In the rows, 128 means zero.
[122 138 122 129 138 118 107 113 106 123 130 143 120 138 115 169 123 129
 141 146 142 133 118 137 144 128 136 127 127 117 109 103 140 144 152 144
 130 158 132 100  90 125 123 152 113 131  94 157 158  89 129] -> 11
[156 168 116 104 149  97 132 157 123 107 141 126 102 132 113 170  99 136
 132 135 145 132 140 103  77 142 152 122 141  98 109 125 128 153 150 131
 136 147 104 118 126 135 127 118 136 128 145 143 118  90 119] -> 6
[116 153 164 141 131 150 138 116 114 115 161 137 126 118 167 141 148 116
 105 136 104 132 164  88 103 137 119 139 133 143 152 106 121 116 146 132
 144 149 155 138 131 137  64 120 101 129 120 111 105 102 124] -> 2
[129 112 129 140 131 135 132  92 118 131 128 143 131 107 149 135 152 124
 144 139  93 134 138 125 137 144 120 117 128 120 152 122 136 132 110 121
 124 126 112 139 106 148 112 135 136 129 114 126 148 123 131] -> 6
[107 142 134 122  99 127 146 134  90 123 133 132 144 116 139 161 119 113
 123 108 131 138 142 133 152 114 142 139 142 118 145 132 150 142 134 128
 121 115 142 134 115 136 110  97 122 163 132 124 150 125 120] -> 5
[160  91 130 126 129 124 114 123 139 144 136 126 108 102 129 116 138 117
 165 111 137 126 142 103 122 146 122 130 128 132 121 129 128 122 122 129
 121 130 115 105 107 112 103 167 116 136 127 138  98 162 126] -> 7
[124 110 160 142 110 139 164 165 103 127 145 113 155 144 146 131 144 146
 113 113 135 137 127 122 145 125 139 139 143 118 107  99  83 141 113  99
 116 128 150 146 114 126 138 117 142 110 102 147 146 134 128] -> 9
[122 142 133 123 136 131 142 121 112 109 139 117 121  93 135 118 126 132
 131 126 118 141 133 130  96 142 124 121 137 144 146 117 100 115 121 129
 120 134  98 140 109 129 118 125 157 132 148 131 124 117 133] -> 0
[115 127 130 129 128 131 143 128 122 139 133 139 112 104 133 125 137 146
 141 139 124 132 123 125 135 129 114 116 125 137 133 136 120 149 124 126
 132 121 131 116 125 125 119 137 125 136 123 140 135 132 132] -> 2
[133 127 118 128 112 148 137  97 119 115 128 122 112 101 132 125 133 134
 138 122 108 119 114 116 116 130 144 123 131 141 144 129 112 137 126 136
 119 122 137 126 125 124 106 139 121 138  89 153 154 134 150] -> 4
[108 121 116 138 132  92 140 121 112 140 118 135 127 144 122 149 148 150
 146 146 127 133 130 115 149 135 101 121 137 106 145 117 116 161 156 131
 133 122 138 145  80 138 110 125 151 121 123 148 133  94 123] -> 2
[144 153 127 146 112 124 133 154 134 113 154 116 125 141 147 134 124 112
  88 137 132 142 140 108  82 143 132 113 126 115 129 131 138 104 131 115
 130 125 115 127 128 142  99 108 126 112 113 123 118 110 119] -> 0
[126 125 104 123  93 139 122 138 113 138 111 109 150 151 121 115 168 126
 120 130 108 103 119 111 152  82 168 137 139 122 149 138 137 110 158 158
 149  90 174 146 155 122 147 134 115 165 103 156 135 122 134] -> 6
[126 162 125 118 139 121 131 114 110 116 127 114  84 111 158 119 134 121
 147 128 131 162 144 130 109 136 137 117 135 136 127 126 134 122 138 116
 161 166 122  73  88 121  91 186 115 140 135 114 110  99 120] -> 7
[130 112 126 137 139 149 135 113 117 136 137 135 135  97 131 145 127 142
 124 115 129 119 125 121 128 122 104 125 138 121 128 137 105 120 136 141
 113 117 131 113 121 122 138 125 124 126 120 138 149 129 147] -> 8
[131 129 119 110 133 149 152 130 130 132 141 115 134 109 113 132 138 123
 116 112 133 111 126 158 103 139 139  99 114 140 120 134 151 111 136 119
 150 114 118 141 157 139 149 134 143 138 138 149 112 134 142] -> 0
[140 107 158 142 131 109 147 114 119 124 117 133 128 112 138 157 140 133
 144 124 114 119 133  89 126 133 118 145 134  97 117 115 110 133 145 156
 133 131 149 123  86 112 109 120  87 114 127 146 135 122 128] -> 6
[132 142  97  93 116 134 160 118 132 136 128 147 114 132 120 152 169 117
 145 106 114 107 138 156 106 116 121  88 137 151 129 155 135 130  99 126
  99 140 114 127 159 144 136 126 121 134 135 135 130 149 122] -> 9
[129 164 124 131 131 108 163 129 161 104 118 127 151  95 126 143 136 101
  90  91 120 151 151  70 133 109 158  99 158  84 151 128 122 132  85 167
 154 118  52 166 117 139 164  99 138 147 139 138 116 111 144] -> 5
[107 137 165 150 150 130 121 114 117 154 158 132 137 140 149 151 151 129
 134 149 115 142 122 107 191 152  88 159 132 127 138 112 146 124 143 114
  90  98 162 179  99 164 149  82 115 102 112  93 157 141 122] -> 8
[138 140  90 103 159 127 119 121 103 115 158 134 120 134 164 135 150 119
 101 129 132 174 161 129  68 119 145 108 139 124 130 151 107 116 126 122
 162 126 124 116  91 114 101 112 118 124 135  89 123  78 110] -> 11
[119 149 127 116 114 117 141 116 126 153 114 127 125 131 111 164 176 127
 145 125 131  96 114 153 112 122 123 112  87 124 140 116 158 123 124 116
 127 102 115 131 130 131 151 141 141 129 124 128 132 125 136] -> 8
[135 113 109 114 150 139 108 129  98 147 181 157 137 118 141 114 150 129
 123 125 127 167 138 159 157 101 128 118 126 170 157 145 127  90 131 158
 128  48 141  74 133 133 138  96 119 107 133  69 125 116 138] -> 3
[132 120 117 121 133 113 161 138 130 119 131 127 125 135 114 161 152 137
 126 129 134  98 127 161 108 119 152 123 117 135  93 112 151 128 125 129
 135 129 134 159 168 130 159 130 132 133 158 144 136 112 139] -> 9
[140 137 133 136 119 128 134 146 119 109 136 124 118 123 165 132 132 110
  97 117 117 159 160 143 108 129 141 139 137 136 145 125 133  99 144 118
 128 140 133 115 103 147 111 118 126 127 135 100 105  84 111] -> 0
[126 115  99  90 168 127 130 145 117 117 130 121 139 163 123 171 110 110
  92  93 135 129 125 140 145  91 165 119 147  86  94 111 130 132 120 126
 155 113 153 172 134 130 137 125 138 160 178 101 139  85  98] -> 10
[113 132 124 142 111 129 114 124 154 142 122 146  97 126 127  88 167 128
 129 148 165 146 140 129 136 130  93 141 102 142 111 166 159 121 124 125
 122 106 126 115 104 126 132  89 125 126 143 137 125 123 140] -> 7
[122 138 114 122 135 113 143 143 140 121 126 120 136 136 151 166 121 127
 123 120 120 117 128 125 127 126 149 132 146 111 140 116 135 139 138 121
 137 116 132 153 140 132 127  95 128 161 131 117 127 116 122] -> 12
[115 159 100 115 123 161 162 113 129 127 106  82 134 149 100 144 175 147
 128 138 107 116 119 184 127 120 138 114 100 143 100 126 146 125 131 128
 157 124 129 128  89 146 179  99 126 106 179 126 142 139 144] -> 3
[144 157 144 135 107 146 112 159 153 120 130 147  94 107 167 158 119 133
 113 129 118 121 165 136  84 135  99 138 141 122 159 122 119 130 121 107
 102 115 110 145 127 148 105  86 185 146 134 119 119 118 116] -> 0
[138 145 142 131 115 128 127 110 114 128 142 132 114 132 144 110 151 129
 170 124 129 151 127 108 149 126 115 135 139 122 140 116 124 133  94 142
 118 123 154 132 107 115 131 110 132 129 129 172 166 103 108] -> 12
[135 160 111 142 124 125 122 167 139 115 134 123  91 126 153 164 175 112
 119 139 134 140 129 134 168 143 159 118 100 108  33 162 117 133  79 131
 117 121  88  94 126 131 193 164 122 124 216 110 127 127 126] -> 9
[132 125 110 147 119 143 124 144 141 125 124 138 109 114 136 104 152 123
 142 120 142 130 133 135 131 131 113 127 120 133 106 147 110 136 127 136
 106 116 125 117 115 119 131 125 134 113 130 120 139 138 131] -> 11
[109 120 123 137 152 126 121 112 118 143 134 145 134 138 123 169 140 149
 110 128 132 121 126 118 158 138 116 126 130 111 122 115 114 138 138 129
 139 129 120 101  81 141 121 120 138 127 133 146 128 108 135] -> 2
[164 125 135 131 137 136 120 154 113 108 137 136 114 133 139 119 116 119
 116 111 124 142 149 124 148 136 133 134 139 105 131 134 137 132 147 118
 140 124 133 119 113 130 126 144 120 131 160 122  99  94 118] -> 4
[116 136 114 136 111 130 153 152 117 126 135 121 163 119 141 146  99 120
 127 104 117 123 131 108 139 108 146 106 142 112 151 129 123 131 130 105
 136  92 119 132 136 143 123 117 156 155 132 111 134 109 128] -> 0
[147 159 146 115 137  77 113 128 164  98 112 104 149 171 136 252 139 124
  99 137  80 132 122  88  73 116 140 131 128  70 142 111  99 111 143  98
  78 150 115 167 110 148 123 111 112 132  76 126 117  92 118] -> 10
[ 97 145 128 134 153 101 120 105 117 132 122 127 137 118 121 182 102 120
 120 155 146 116 112 101 116 143 137 120 138  97 134 115 108 145 157 146
 167 140 131 134 108 133  84 139 127 145 122 139 126 120 137] -> 2
[135 150 134  77 140 123 137 127 151 150  98 142 114 153 119 156 149 138
 117 113 127 103 103 154 114 130 137 108 109 100 147 136 141 142 118 104
 150 118 122 134 143 124 166 110 128 151 124 135 117 131 123] -> 12
[124 115 138 118 113 141 147 155 132 124 127 146 113 110 148 133 168 113
 117 109 111 134 145 154 149 140 128 123  99 128 101 139 156 149  99 100
  89  95  92 160 120 134 131 113 127 150 180  98 113 150 120] -> 0
[116 134 104 111 100 176 110 126 132 174 139 123 166 168 143 139 167 110
  92  99 143  97 131 129 106 147 129 134 117 126 108 155 136  82 113 121
  67 173 103 146 188 140 175 120 127 100 107 134 154 161 145] -> 9
[144 128 145 130 141 147 147 148 117 123 143 117 127 135 145 131 147 127
 105 105 133 161 156 146  98 125 140 127 130 112 118 129 107 123 136 110
 128 141 120 113  97 142 102 126 120 128 150 109 108 101 121] -> 5
[102 126 111 135 133 134 152 110 130 122 137 132 137 114 129 166 131 118
 131 120 114 126 130  75 146 144 114 131 133 109 113 123 119 153 139 145
 111 135 122 143  78 141 114 104 111 116 146 106 140 114 139] -> 12
[126 145 142 138 107 103 125 155 132  93 108 139 127 122 155 127 145 121
 109 129 131 168 140 156 140 134 108 146 131 127 123 151 129 125 107 109
 113 107 111 120 109 126 148  97 142 117 149 103  97 128 110] -> 0
[138 145 139 121 135 119 141 119 134 108 102 131 112 125 124 127 131 137
 138 133 139 135 114 129 120 134 151 133 133 113 143 120 121 152 120 141
 130 132 114 146 118 123 111 124 128 132 114 160 148 127 137] -> 3
[117 161 136 149 125 140 120 123 117 120 121 125 129 135 116 180 147 112
 126 125 117 141 109 127 159 122 149 108 113 120 116  89 119 147 130 138
 135 123 108 122  54 138 119 145 126 131 131 155 137 117 166] -> 3
[ 89 131 121 100 127 127 157 108 139 133 114 113 141 139 132 138 128 128
 110 122 139 129 122 162 135 122 109 105 125 139  82 147 175 114 120 141
 110 168 153 154 170 134 114 117 110 136 154 137 165 146 120] -> 7
[147 143 127 107 147 117 106 133 129 131 149 134  93 126 167 131 143 133
 106 125 126 166 151 120  93 134 125 127 140 116 142 131 134 115 129  93
 141 121 114 118  91 120 116 124 135 139 122  84 106 107 122] -> 7
[ 94 158 115 105 115 127 138 128 106 135 119  92 141 135 127 143 142 123
 143 133 121 135 120 110 154 129 139 131 144 132 159 120 144 135 148 103
 136 142 125 175  97 137 157 141 143 160  97 146 138 123 136] -> 7
[135 135 134 124 131 167 125 145 125 126 131 113 146 141 131 127 152 136
  96 130 125 125 126 187  98 109 150 119 117 128 120 110 147 105 129 114
 143 125 113 158 144 137 160 127 147 157 152 150 131 100 146] -> 0
[105 161 156 125 102 133 141 100 117 128 116 122 112 118 119 130 139 127
 149 120 114 139 127 113 129 118 126 123 112 152 138 130 111 139 123 132
 114 134 150 121 128 123 101 130 118 143 114 166 134 142 134] -> 5
[183 129 174 110 119 138 106 106 123 119 143 150 134 157 160 122 148 124
 111  86 100 148 172  87 121 174 124 134 123  79 145 112 139 133 127 120
 126 128 130 134  88 148  75 102 146 109 151 107  99 106 102] -> 1
[116 115 129 128 131 131 153 102 134 127 134 144 143 104 134 125 131 138
 133 104 122 113 134 120 122 133 116 138 133 136 142 117 135 120 112 129
 115 136 128 133 135 127 127 100 142 123 153 111 134 125 133] -> 12
[137 129 144 139 129 119 126 107 136 123 134 137 146  95 134 146 127 147
 173 122 114 115 150  99 138 133  99 132 136 127 137 120 124 134 124 136
 135 109 130 115 130 107 146 111 136 118 111 160 127 148 131] -> 11
[101 138 111 106 141 133 177 115 118 142 117 130 125 121 124 132 146 135
 119 104 118 110 132 161 126 127 146 103 124 123 137 125 142 139 132 109
 139 134 103 152 136 143 156 115 140 145 150 131 146 120 153] -> 9
[132 143 153 141 124 100 134  99 109 125 140 124 137 139 133 126 182 147
 168 117 123 114 100 101 166 138 149 133 127 129 140 106 132 117 115 132
 131  90 144 123 119 122 129 147 136 124 120 155 135 129 137] -> 4
[118 145 110 113 145 112 160 108  95 106 148 100 126 141 135 143 146 118
 119 142 135 158 146  99  95 126 137 124 154  94 109 136 133 134 146 110
 159 154 154 166  89 123 129 113  96 118 128  96 141  91 115] -> 7
[124 138 141 110 113 136 118 106 107 140 126 134 136 121 136 140 145 125
 123 128 104 135 134 130 108 129 121 109 134 118 157 117 132 125 160 138
 129 135 129 146 111 130 105 153 135 145 103 146 115 118 145] -> 0
[127 124 110 119 125 105 135 145 129 117 125 116 127 141 134 148 106 119
 142 148 116 130 136 116 141 139 117 124 135 120 137 118 150 154 143 109
 135 122 119 161 134 132 133 122 124 141 106  95 121 125 112] -> 7
[119 130 133 140 129 130 135 153 147 121 142 126  91 110 170 133 161 138
 105 134 132 133 141 130 127 143 112 134 107 132  94 119 131 122  99 137
 138  99 122 141 123 118 140 123 147 105 160 114 128 127 125] -> 10
[139 126 128 141 125 123 147 158 142 112 125 136 105 138 123 123 156 126
 108 120 140 150 125 156 134 133 101 120 115 132  97 147 130 127 126 144
 110 118 116 121 109 134 131 113 114 111 156 121 118 117 124] -> 5
[128 163 142 124 133 127 131 126 110 122 139 128 120 142 128 168 137 114
 105 109 129 130 134 113 117 128 134 115 134  90 148 114 124 132 115 143
 109 125 108 170 113 136 117  87 132 144 127 175 170 115 128] -> 5
[129 117 114 115 122 130 144 149 134 131 120 104 113  86 127 146  79 143
 139 116 138 142 133 100 114 134 129 127 102 128 106 143 116 144 123 107
 140 135 113  96  75 125 128 147 163 131 179 123 138 104 134] -> 7
[136 114 131 132 143 110 148  79 126 116 122 143 139 107 146 144 152 150
 148 111 130 125 105 116 158 151 163 149 176 143 139 127 100 127 111 145
 136 164 144 101  79 146 133 130 134 144 144 135 122 130 131] -> 12
[117 150 128 107 118 132 144 125 131 138 118 134 105 122 118 133 164 119
 122 120 137 121 129 182  99 117 146 129 115 144 117 118 160 115 128 125
 103 159 131 160 129 148 134 109 149 157 163 128 147  98 127] -> 6
[113 125 146 127 161 135 114 133 145 105 103 157  87 121 105 157 145 110
 100 121 144 100 124 163 177 153  90 131 116 114 115 124 139 120  96 133
 126 108 105 135 116 141 132 128 147 116 173 122 107 151 102] -> 1
[105 121 113 122 155 121 145 136 117 140 125 149 120 135 127 165 134 133
 133 128 130 131 128 121 168 125  96 117 145 134 131 128 129 142 133 129
 150 122 124 146  95 134 149 143 131 122 134 153 128  99 135] -> 9
[123 152 130 112 126 139 147 138 124 124  98 135 131 133 127 129 147 117
 123 100 136 110 119 183 108 121 138 119 122 109 127 125 152 129 133 139
 117 135 116 144 147 140 131 106 133 141 147 136 159 123 136] -> 6
[149 105 125 137 122 124 136 114 127 125 144 125 123  92 144 104 152 152
 143 115 119 122 112 120 125 137 142 128 119 138 129 126 131 101 111 160
 118 120 132  84 145 124  91 182 142 124 136 137 152 127 129] -> 2
[107 139 125 145 155 148 108  75 105 134 142 119  87  95 148 143 125 118
 151 171 130 160 147 152  84 123 129 100 113 129 129 128 117 139 130 118
 139 139 149 139 135 131 108 149 127 129  96 163 183 111 161] -> 7
[137 100 148 112 121  88  87  74 101 135  94 140 119 173  96 120 173 129
 122 150 118 118 127 158 131 121 158 135  94  66 124 113 126 118 134 152
  77 149 117 107 147 108 130 140  87 122 114 126 137 123 107] -> 1
[130 101 112 141 137 120 128 136 156 123 111 126 100 123 137 104 143 135
 125 154 126 135 118 143 133 137 115 136 112 130 117 137 119 131 117 133
 133 107 114 150 118 124 156 125 129 117 142 111 125 124 129] -> 10
[163 143 141 136 133 147 144 125 129 103 143 107 110 125 152 102 151 125
 129 121 118 146 159 118 112 156 135 133 122  95 125 124 121 128 129 114
 142 128 115 113 107 140 115 126 125 103 133 115 119  92 113] -> 4
[129 172 168 118 135 116 141 118 118 113 147 136 107 115 156 138 160 143
 148 141 116 125 119 105 140 154 119 132 117 127 139 124 138 115 108 136
 118 125 116 134 150 122 150 147 123 117 137 124 140 101 121] -> 4
[112 149 111 132  92 138 116 154 105 142 139 119 155 113 149 156 131 108
 131 134 132 126 122 119 136 122 136 135 138 102 140 125 110 132 135 136
 119 121 112 135 111 129 143 124 146 158 130  93 149 111 128] -> 2
[110 137 112 145 127 136 125 168 115 135 151 117 136 123 164 164  87 127
 119 119 115 138 141 112 168 131 113 119 136 109 127 126 129 147 137  93
 102  84 120 147 132 141 108 106 158 161 141 113 151 125 121] -> 8
[122 126 116 137 166 121 137 128 114 130 142 123 103 130 147 165 135 122
 154 130 135 138 141 137 137 137 127 120 127 106  91  98 113 159 131 149
 132 134 136 149 122 132 119 136 127 120 151 132 163  87 114] -> 2
[133 159 147 113 132 149 128 137 138 117 122 119 115 120 152 142 115 141
 109 126 123 163 167 130  87 129 104 152 111 115 136 131 148 119 129 106
 134 137 116 116  98 123 104  97 132 103 153 123 127  98 120] -> 3
[130 127 127 131 148 139 139 169 149 114 100 138  90 111 135 110 159 132
 120 122 129 134 139 178 138 111 121 122 118 136 102 145 111 139 135 148
 119 117 125 127 112 125 141 132 126 127 189 106 118 128 126] -> 11
[111 145 121 113 120 117 122 139 117 137 127 124 147 135 142 148 142 133
 130 118 129 129 112  97 138 130 131 131 136 115 138 122 107 135 115 124
 123 125 116 150 134 114 140 145 153 140 114 130 133 122 123] -> 2
[142 114  86 117 100 114 135 163 145 112 116 120 113 118 127 117 116 138
 133 110 121 125 151 161 151 136 104 130 119 116 113 146 125 129 130 147
  79  84  89  74 130 140 129  82 166 124 160  95 125 125  89] -> 0
[117 171 138 126 116 116 106 100 163 156 121 148  99 139 119 141 146 100
 160 119 123  97 133 113 164 152 117 115  89 116 124 107 184 139 108 110
 166  76 117 138 136 141 143 107 154 140 166  82  95 145 114] -> 1
[123 114 106 141 103 137 135 108 128 113 149 144 142 106 134 101 130 134
 133 129 120 100 158 133 124 142 101 131 135 136 116  89 131 131 146 176
 121 128 121 119 135 123  99  94 158 111 133  65 136 121 122] -> 11
[133 162 131 125 134 151 124 146 118  99 132 120 101 139 140 122 143 127
  94 138 140 128 155 127  74 133 146 144 124 114 101 135 122 124 135 116
 141 148 131 145 147 120 117 105 129 138 161 150 122  97 123] -> 6
[129 116 106 119 122 115 114 137 147 123 103 136 106 124 138 117 147 125
  91 130 123 138 142 162 122 145 126 122 101 124 126 143 151 133 108 121
 119 116 105 140 123 120 133 117 147 106 127 116 129 160 118] -> 11
[122 104 119 151  85  94 156 153 146  81  97 126 124 107 145 112 147 144
  89 108 142 111 112 114 167 143 200 162  88 123 102 142 146 113 100 134
 107 111  90  64 163 126 129 153 140 128 134  96 126 115 123] -> 1
[116 138 114 135 122 127 138 147 137 121 127 109 140 123 140 131  91 130
 137 119 131 140 126 108 143 135 131 125 131 122 116 124 136 145 135 117
 142 101 112 137 132 131 123 115 148 148 123 149 133 114 130] -> 0
[114 125 128 107 122 137 125 119 135 155 129 146 129 121 153 177  94 128
 124 120 106 138 141 132 135 118 132 104 132 136 158 110 149 141 114 116
 125 131 114 126 118 157  87 119 142 166 111 116 140 112 116] -> 1
[113 131 135 106 134 175 137 126 117 137 117 142 141 141 104 149 160 145
 110 136  93  75 121 152 135 108 118 128 134 134 190 126 159 131 118  81
 142 115 128 179 143 132 181 101 124 167 130 159 120 158 139] -> 12
[160 165 158 172 102  79 152 138 137  92  94 161 174 126 161 214 106 115
 121 118 134 121  94 179 108 126 119 103 131 136 148 107 151 140 110 113
 224  99 131  83 105 125 176  97 118 121 111 110  94 123 155] -> 8
[131 114 115 132 123 116 138 142 146 109 117 136 109 112 123 115 154 143
 113 126 136 124 140 150 129 143 114 120 118 109  93 147 118 144 132 112
 114 115 117 129 119 112 131 115 152 126 143 117 113 143 121] -> 11
[ 98 146 139 129 132 146 131 147 146 134 106 124 166 129 150 169 143 113
 121 124 108 123 114 131 190  96 148 153 134 111 155 120 151 126 128 108
 147  69 115 159 132 145 179  72 106 190  78 130 147 119 136] -> 6
[113 160 108 140 117 134 129 142 144 110  90  92 129  93 127  74 125 123
 132 164 128 133 124 125 145 138 146 142 116 133 173 161 111 119 119 140
 182  97 107 113 103 138 167 128 163 113 141 108 127 144 120] -> 11
[106 144 118  89 133 145 123 140 144 162 128 115 122 137 119 163 119 133
 117 132 144 142 155 146  88 118 128 131  85 108 112 136 142 131 131  72
 108 127 100 134 138 127 127 103 148 133 139 101 124 104 120] -> 3
[125 136 119 121 126 117 146 163 159 128 117 135 119 145 138 130 140 136
 138 120 138 116 125 137 133 123 115 115 104 131  84 152 126 144 112 132
 104 103 135 118 165 120 129 107 121 107 154  89 139 150 103] -> 11
[116 160 164 113 142 172 144 104 116 105 141 146 129 106 131  96 137 143
 147 130 125 130 129 113 118 135 101 121 129 153 150 118 112 136  99 147
 146 143 111 140 143 106 123 109 124 153 149 200 135 105 143] -> 12
[111 135 119 122 156 140 123 106 108 112 111 140 114 134 126 145 112 137
 131 115 130 138 126 115 139 135 117 122 127 117 110 127 103 171 138 142
 143 128 115 129  94 112 118 126 117 123 147 167 138  99 153] -> 4
[140 136 133 132 130 112 128 111 112 117 131 138 112 122 139 154 121 131
 141 131 130 132 120 121 126 141 139 122 128 110 125 133 114 143 132 127
 122 131 140 125 120 128 122 139 131 127 130 134 145  96 133] -> 4
[134 137 135 142  97 136 131 128 104 126 140 132 153 130 128 120 157 124
 126 110 131 138 109 119 149 132 104 130 137 127 136 123 126 102 134 131
 147 105 135 113  56 127 150 119 143 119 132 127 122 101 135] -> 0
[102 123 143 145 143 133 166  72 133 123 125 122 120 115 133 100 153 148
 167 129 109 120 113 112 155 159  88 112 130 133 112 122 125 146 133 109
 131 134 139 159 118 122 128 123 117 127 115 136 146 155 151] -> 7
[122 124 140 127 121 130 159 140 122 145 122 136 129 132 105 151 154 114
 128 114 131 104 132 138 117  91 109 119 120 124 133 137 146 114 127 136
 139 110 159 152 136 125 141 126 105 124 172 106 121 131 119] -> 5
[106 150 127  94 131 133 159 122 142 132 123 124 121 126 122 152 145 135
 144 132 140 113 122 154 123 126 103 117 122 144 117 122 166 123  99 124
 123 149 112 136 131 145 141 122 139 132 146 109 153 122 110] -> 7
